Below are the code and all the weights of a small trained network. Each question names an input and a class and asks about switching units off, where a switched-off unit gives its printed mean instead of its output.

import numpy as np


def w(rows, s, z=0):
    codes = np.array(rows[::2]) - 128.0
    scale = np.full(codes.shape[1], s)
    scale[-1] = z or s
    return codes * scale


def f(y):
    return np.maximum(y, 0)


def log_softmax(a):
    a = a - a.max(-1, keepdims=True)
    return a - np.log(np.exp(a).sum(-1, keepdims=True))


def net(x, mask):
    res = np.array(x, float).reshape(1, 7) / 4 @ E
    y = f(res @ A[0][:, :-1].T + A[0][:, -1])
    res = res + np.where(mask, y, B[0][:, -1]) @ B[0][:, :-1]
    return log_softmax(res[-1] @ U[:, :-1].T + U[:, -1])


A, B = {}, {}
E = w([
[93,51,60,87,110,174,70,131,150,100,224],'x0',
[147,167,198,107,32,116,111,118,99,65,193],'x1',
[60,130,98,174,67,68,142,101,35,157,154],'x2',
[97,74,178,82,207,163,215,2,138,87,154],'x3',
[119,120,127,142,95,166,158,127,150,117,127],'x4',
[73,125,123,190,149,229,163,150,124,38,138],'x5',
[149,193,72,17,170,155,174,173,22,133,157],'x6',
],0.0095)
A[0] = w([
[110,2,35,93,104,130,88,133,137,114,190,1],'n1',
[90,155,124,181,155,176,118,142,111,82,135,110],'n2',
[76,116,156,69,155,124,159,27,135,106,110,30],'n3',
[139,131,135,163,119,96,202,125,109,140,70,17],'n4',
[108,89,30,143,198,129,141,114,153,195,59,31],'n5',
[157,135,145,134,168,102,133,123,152,110,100,148],'n6',
[61,99,120,174,98,104,145,98,42,169,137,99],'n7',
[156,141,165,93,89,100,121,99,128,111,150,192],'n8',
[105,74,177,201,125,74,104,125,196,119,135,40],'n9',
],0.0096,0.003)
B[0] = w([
[129,162,201,168,199,84,103,101,44,64,46,240],'n1',
[132,216,58,179,118,134,97,7,192,200,134,201],'n2',
[46,116,47,78,31,60,71,179,194,132,46,241],'n3',
[139,136,234,174,142,102,129,108,75,92,95,196],'n4',
[227,74,107,195,111,2,158,152,164,108,232,231],'n5',
[155,90,161,112,156,136,118,130,125,152,112,190],'n6',
[205,20,134,122,117,250,81,148,121,160,158,232],'n7',
[156,145,136,149,132,168,127,80,154,89,202,213],'n8',
[45,161,81,107,199,129,204,203,68,187,193,255],'n9',
],0.0083,0.0094)
U = w([
[156,127,149,154,80,110,165,94,169,60,204,192],'0',
[112,137,245,171,165,113,122,95,80,60,14,2],'1',
[70,155,78,124,16,92,46,183,172,154,33,98],'2',
[67,163,102,59,179,149,255,160,63,157,191,104],'3',
[149,161,129,136,122,133,86,20,176,189,140,156],'4',
[173,42,182,123,147,234,98,132,185,137,115,186],'5',
],0.0096,0.005)

Each question gives the input, the list of numbers given to net, and the class t.
The units are the neurons (one row each of A and B). Each row of codes is followed by its name. A weight is (code - 128) times the scale printed after its matrix; where a second scale follows, it is the last column's (A, B and U).
mask holds one flag per neuron, in row order. A switched-off neuron (its flag False) gives its mean, the last column of its row in B, instead of its output. The means were averaged over made-up inputs and are rounded, as every weight is.
A unit's drop is (log p(t) with every unit on - log p(t) with that unit switched off) / (log p(t) with every unit on - log p(t) with every unit switched off).
The circuit of an input: a set's keep is (log p(t) with only the set's units on - log p(t) with every unit switched off) / (log p(t) with every unit on - log p(t) with every unit switched off). Starting from all 9 units, units are removed one at a time, each time the one whose removal leaves the highest keep (on an exact tie, the one counted first), for as long as the keep stays at least 0.8.
units of the circuit, in order: the units of the circuit, biggest drop first
unit that matters most: the unit with the biggest drop
top k neurons: the k neurons with the biggest drops, biggest first
drop of u: that unit's drop, to one decimal
input [6,-1,7,6,7,5,-2], class 5: top 2 neurons => [n7, n4]
input [4,-2,8,6,-8,6,0], class 5: units of the circuit, in order => [n7]
input [-4,2,7,-1,7,-5,5], class 5: units of the circuit, in order => [n7, n9]
input [-3,8,6,6,-8,-7,4], class 0: top 3 neurons => [n8, n2, n9]
input [-7,-8,5,2,-5,-4,-6], class 0: top 2 neurons => [n5, n1]
input [-7,6,5,-6,-3,2,-7], class 1: top 3 neurons => [n4, n3, n5]
input [4,4,-4,8,-1,-8,7], class 2: top 2 neurons => [n3, n9]
input [6,-4,5,-5,8,3,-7], class 3: top 3 neurons => [n9, n3, n4]
input [-1,8,4,8,-2,-8,8], class 0: top 3 neurons => [n8, n9, n2]
input [-2,-4,5,-5,-6,-4,-6], class 3: units of the circuit, in order => [n9, n3]
input [8,-7,6,-7,-4,7,1], class 1: top 2 neurons => [n1, n3]
input [4,-5,-6,0,-8,7,2], class 4: top 3 neurons => [n2, n7, n9]
input [7,-1,-7,-3,-1,1,4], class 1: top 3 neurons => [n1, n7, n9]
input [-6,-2,-3,0,0,-6,1], class 1: unit that matters most => n4
input [7,6,8,5,-8,-5,6], class 5: top 2 neurons => [n7, n9]
input [-6,-7,1,8,8,-2,3], class 2: top 3 neurons => [n3, n1, n8]
input [-2,4,3,-1,5,7,-7], class 3: drop of n3 => 0.1
input [7,-3,-3,4,-6,-3,7], class 1: drop of n9 => 0.3
input [-3,4,4,-1,-4,8,2], class 4: drop of n9 => 0.2
input [1,-8,5,8,2,-7,5], class 0: unit that matters most => n5
